Below is a small trained network, with its code and all its weights. Each question gives an input and a target symbol and asks what happens when units are switched off, that is, made to give their printed mean instead of their output.

import numpy as np


def w(rows, s, z=0):
    codes = np.array(rows[::2]) - 128.0
    scale = np.full(codes.shape[1], s)
    scale[-1] = z or s
    return codes * scale


def norm(h):
    return h / np.sqrt((h * h).mean(-1, keepdims=True) + 1e-5)


def f(y):
    return np.maximum(y, 0)


def softmax(a):
    e = np.exp(a - a.max(-1, keepdims=True))
    return e / e.sum(-1, keepdims=True)


def log_softmax(a):
    a = a - a.max(-1, keepdims=True)
    return a - np.log(np.exp(a).sum(-1, keepdims=True))


def net(x, mask):
    ids = ['αβγδεζθλξστφψω'.index(c) for c in x.split()]
    T = len(ids)
    res = E[ids] + P[:T]
    u = 0
    for l in range(2):
        r = norm(res)
        for j in range(2):
            rows = slice(2 * j, 2 * j + 2)
            q, k, v = (r @ M[l][rows].T for M in (Q, K, V))
            z = softmax(np.where(np.tri(T) > 0, q @ k.T / 2**0.5, -1e9)) @ v
            o = O[l][rows]
            res = res + np.where(mask[u + j], z, o[:, -1]) @ o[:, :-1]
        u += 2
        y = f(norm(res) @ A[l][:, :-1].T + A[l][:, -1])
        res = res + np.where(mask[u : u + 16], y, B[l][:, -1]) @ B[l][:, :-1]
        u += 16
    return log_softmax(norm(res)[-1] @ U[:, :-1].T + U[:, -1])


Q, K, V, O, A, B = {}, {}, {}, {}, {}, {}
E = w([
[178,57,157,95,133,112],'α',
[137,95,171,84,189,94],'β',
[62,146,144,125,204,138],'γ',
[158,122,77,145,107,123],'δ',
[102,151,84,141,173,121],'ε',
[182,90,119,51,142,67],'ζ',
[134,167,78,47,180,60],'θ',
[119,90,143,138,92,185],'λ',
[99,119,125,93,120,124],'ξ',
[79,86,189,161,133,196],'σ',
[235,96,91,126,157,68],'τ',
[209,65,94,113,36,131],'φ',
[121,44,221,121,108,195],'ψ',
[231,107,160,253,225,124],'ω',
],0.0053)
P = w([
[111,78,54,145,154,136],'0',
[158,125,142,1,165,241],'1',
[124,105,102,157,143,92],'2',
[145,153,193,12,156,164],'3',
[120,131,141,162,121,58],'4',
[129,181,216,45,147,109],'5',
],0.0081)
Q[0] = w([
[144,119,115,130,114,100],'0.h1',
[166,57,146,109,24,103],'0.h1',
[195,129,182,47,184,175],'0.h2',
[41,124,2,158,50,169],'0.h2',
],0.0078)
K[0] = w([
[148,162,118,141,91,111],'0.h1',
[89,94,111,214,127,39],'0.h1',
[51,96,157,188,50,52],'0.h2',
[103,49,8,60,176,253],'0.h2',
],0.0064)
V[0] = w([
[110,126,141,133,78,100],'0.h1',
[104,90,82,198,113,90],'0.h1',
[19,192,147,148,253,140],'0.h2',
[112,58,198,104,151,166],'0.h2',
],0.0061)
O[0] = w([
[171,139,126,190,171,137,4],'0.h1',
[63,174,127,152,198,131,116],'0.h1',
[187,10,121,100,3,85,107],'0.h2',
[70,52,80,151,188,81,191],'0.h2',
],0.0058,0.0022)
A[0] = w([
[253,158,133,85,152,143,81],'0.n1',
[25,178,103,235,173,115,4],'0.n2',
[40,184,109,64,33,168,119],'0.n3',
[85,158,147,128,51,219,116],'0.n4',
[132,122,87,234,191,172,44],'0.n5',
[141,163,142,133,170,110,105],'0.n6',
[231,157,72,117,106,168,111],'0.n7',
[148,187,32,112,128,92,78],'0.n8',
[114,178,115,50,89,118,92],'0.n9',
[147,242,145,157,57,156,54],'0.n10',
[186,131,62,200,112,106,108],'0.n11',
[130,73,160,145,195,113,160],'0.n12',
[80,118,149,176,128,134,56],'0.n13',
[54,110,32,188,56,189,133],'0.n14',
[91,45,92,107,164,81,47],'0.n15',
[78,76,238,84,143,180,35],'0.n16',
],0.0053,0.0033)
B[0] = w([
[58,91,166,194,121,191,217],'0.n1',
[131,33,131,101,6,100,188],'0.n2',
[183,45,180,147,202,95,176],'0.n3',
[173,134,142,20,181,39,154],'0.n4',
[253,10,145,140,62,141,178],'0.n5',
[112,96,92,132,102,99,167],'0.n6',
[93,61,196,109,159,131,166],'0.n7',
[163,89,34,49,129,60,162],'0.n8',
[182,102,196,166,155,183,192],'0.n9',
[150,159,183,120,151,21,135],'0.n10',
[170,177,103,189,202,168,161],'0.n11',
[10,150,135,127,77,125,255],'0.n12',
[166,118,167,107,53,128,140],'0.n13',
[43,165,43,136,170,207,172],'0.n14',
[29,188,156,154,152,156,227],'0.n15',
[216,156,4,172,140,75,210],'0.n16',
],0.0039,0.0032)
Q[1] = w([
[91,122,8,182,142,147],'1.h1',
[144,160,150,89,177,135],'1.h1',
[166,86,245,74,192,166],'1.h2',
[177,151,69,138,120,80],'1.h2',
],0.011)
K[1] = w([
[105,98,85,111,170,199],'1.h1',
[140,175,139,115,160,68],'1.h1',
[101,197,171,216,3,2],'1.h2',
[187,58,213,107,144,229],'1.h2',
],0.0083)
V[1] = w([
[111,59,191,232,140,61],'1.h1',
[190,67,140,229,180,171],'1.h1',
[120,113,253,53,190,44],'1.h2',
[99,105,231,150,101,216],'1.h2',
],0.0053)
O[1] = w([
[156,128,59,54,155,125,108],'1.h1',
[113,153,148,2,131,69,123],'1.h1',
[121,51,121,91,134,218,109],'1.h2',
[79,91,196,63,164,96,7],'1.h2',
],0.0076,0.0021)
A[1] = w([
[89,166,77,88,108,65,74],'1.n1',
[151,89,133,114,96,167,97],'1.n2',
[136,125,82,213,184,140,99],'1.n3',
[139,106,175,156,43,71,14],'1.n4',
[92,83,122,122,173,129,198],'1.n5',
[122,154,124,146,193,123,227],'1.n6',
[127,135,145,85,156,91,80],'1.n7',
[103,153,105,117,167,123,61],'1.n8',
[55,54,131,128,126,70,108],'1.n9',
[104,123,88,198,99,89,223],'1.n10',
[91,78,131,100,99,100,127],'1.n11',
[177,104,113,163,56,116,57],'1.n12',
[106,91,107,127,98,23,27],'1.n13',
[11,133,9,123,157,77,255],'1.n14',
[104,176,180,137,142,89,49],'1.n15',
[142,173,123,139,111,172,76],'1.n16',
],0.011,0.0028)
B[1] = w([
[2,117,115,35,156,131,156],'1.n1',
[89,137,143,190,177,112,155],'1.n2',
[47,155,113,91,188,101,163],'1.n3',
[96,160,63,26,131,138,145],'1.n4',
[94,124,101,130,58,119,192],'1.n5',
[127,116,104,89,77,158,168],'1.n6',
[110,133,120,200,143,138,156],'1.n7',
[112,156,151,155,117,191,144],'1.n8',
[159,185,102,171,162,86,211],'1.n9',
[87,110,85,139,174,47,182],'1.n10',
[210,125,83,155,157,90,178],'1.n11',
[49,164,112,162,37,136,148],'1.n12',
[166,103,145,239,123,162,174],'1.n13',
[27,146,52,156,144,25,248],'1.n14',
[105,53,161,129,103,89,141],'1.n15',
[149,127,80,149,129,62,144],'1.n16',
],0.0082,0.012)
U = w([
[182,164,209,129,65,54,141],'α',
[73,60,219,120,78,116,141],'β',
[115,189,118,65,7,122,52],'γ',
[217,104,108,202,171,63,55],'δ',
[151,117,155,8,177,89,147],'ε',
[149,2,108,115,166,173,122],'ζ',
[182,52,86,91,25,101,59],'θ',
[141,159,89,148,234,217,5],'λ',
[151,116,214,162,204,147,221],'ξ',
[38,129,68,132,140,84,160],'σ',
[78,123,113,78,110,231,211],'τ',
[153,131,135,224,64,179,213],'φ',
[213,207,68,91,120,152,132],'ψ',
[91,245,198,127,155,148,37],'ω',
],0.011,0.0025)

Each question gives the input, a string of symbols that net reads in full, and the target symbol t.
The units are the heads (2 rows each of Q, K, V and O) and the neurons (one row each of A and B). Each row of codes is followed by its name. A weight is (code - 128) times the scale printed after its matrix; where a second scale follows, it is the last column's (O, A, B and U).
mask holds one flag per unit, layer by layer, with each layer's heads first. A switched-off unit (its flag False) gives its mean, the last column of its rows in O or B, instead of its output. The means were averaged over made-up inputs and are rounded, as every weight is.
A unit's drop is (log p(t) with every unit on - log p(t) with that unit switched off) / (log p(t) with every unit on - log p(t) with every unit switched off).
The circuit of an input: a set's keep is (log p(t) with only the set's units on - log p(t) with every unit switched off) / (log p(t) with every unit on - log p(t) with every unit switched off). Starting from the 12 units with the biggest drops (on a tie, the unit counted first), units are removed one at a time, each time the one whose removal leaves the highest keep (on an exact tie, the one counted first), for as long as the keep stays at least 0.8.
units of the circuit, in order: the units of the circuit, biggest drop first
most important unit: the unit with the biggest drop
k most important neurons: the k neurons with the biggest drops, biggest first
top k neurons in layer l: the k neurons of layer l with the biggest drops, biggest first
heads that matter: for each layer, one digit per head in row order, 1 if its drop is at least 0.15 and else 0, layers parted by /
input γ α ε λ ω ζ, target ε: heads that matter	00 / 10
input ε γ γ ω, target θ: units of the circuit, in order	(0.h2; 1.n14)
input θ ξ ω α, target ε: heads that matter	00 / 10
input ω φ ε τ, target γ: heads that matter	01 / 01
input θ ξ δ ω δ δ, target α: top 2 neurons in layer 1	(1.n14; 1.n15)
input α γ ω ε σ ω, target δ: most important unit	0.h2
input δ θ δ ψ ζ ψ, target λ: heads that matter	00 / 01
input ω ψ γ λ, target θ: units of the circuit, in order	(0.h2; 1.n14)
input β ζ φ γ σ λ, target δ: heads that matter	01 / 01
input θ τ ζ σ ω τ, target ε: 2 most important neurons	(1.n14; 1.n9)
input ξ δ ξ φ λ α, target β: heads that matter	00 / 00
input ψ φ λ φ, target β: heads that matter	00 / 11
input ω θ λ ω, target β: 2 most important neurons	(1.n15; 1.n14)
input φ β δ φ α τ, target τ: heads that matter	01 / 01
input ζ δ ω ω, target ε: most important unit	1.h1
input θ φ ω θ θ σ, target φ: heads that matter	01 / 01
input β ω τ θ θ σ, target φ: 2 most important neurons	(1.n14; 1.n12)
input ψ ω β τ δ τ, target α: heads that matter	01 / 00
input ω ψ λ θ, target β: heads that matter	00 / 11
input τ ω β σ, target ζ: 3 most important neurons	(1.n14; 1.n9; 1.n2)
input α ω τ α, target ψ: most important unit	1.h2
input ζ α β α β ξ, target ζ: heads that matter	00 / 01
input ω ω σ σ δ β, target α: top 2 neurons in layer 1	(1.n14; 1.n15)
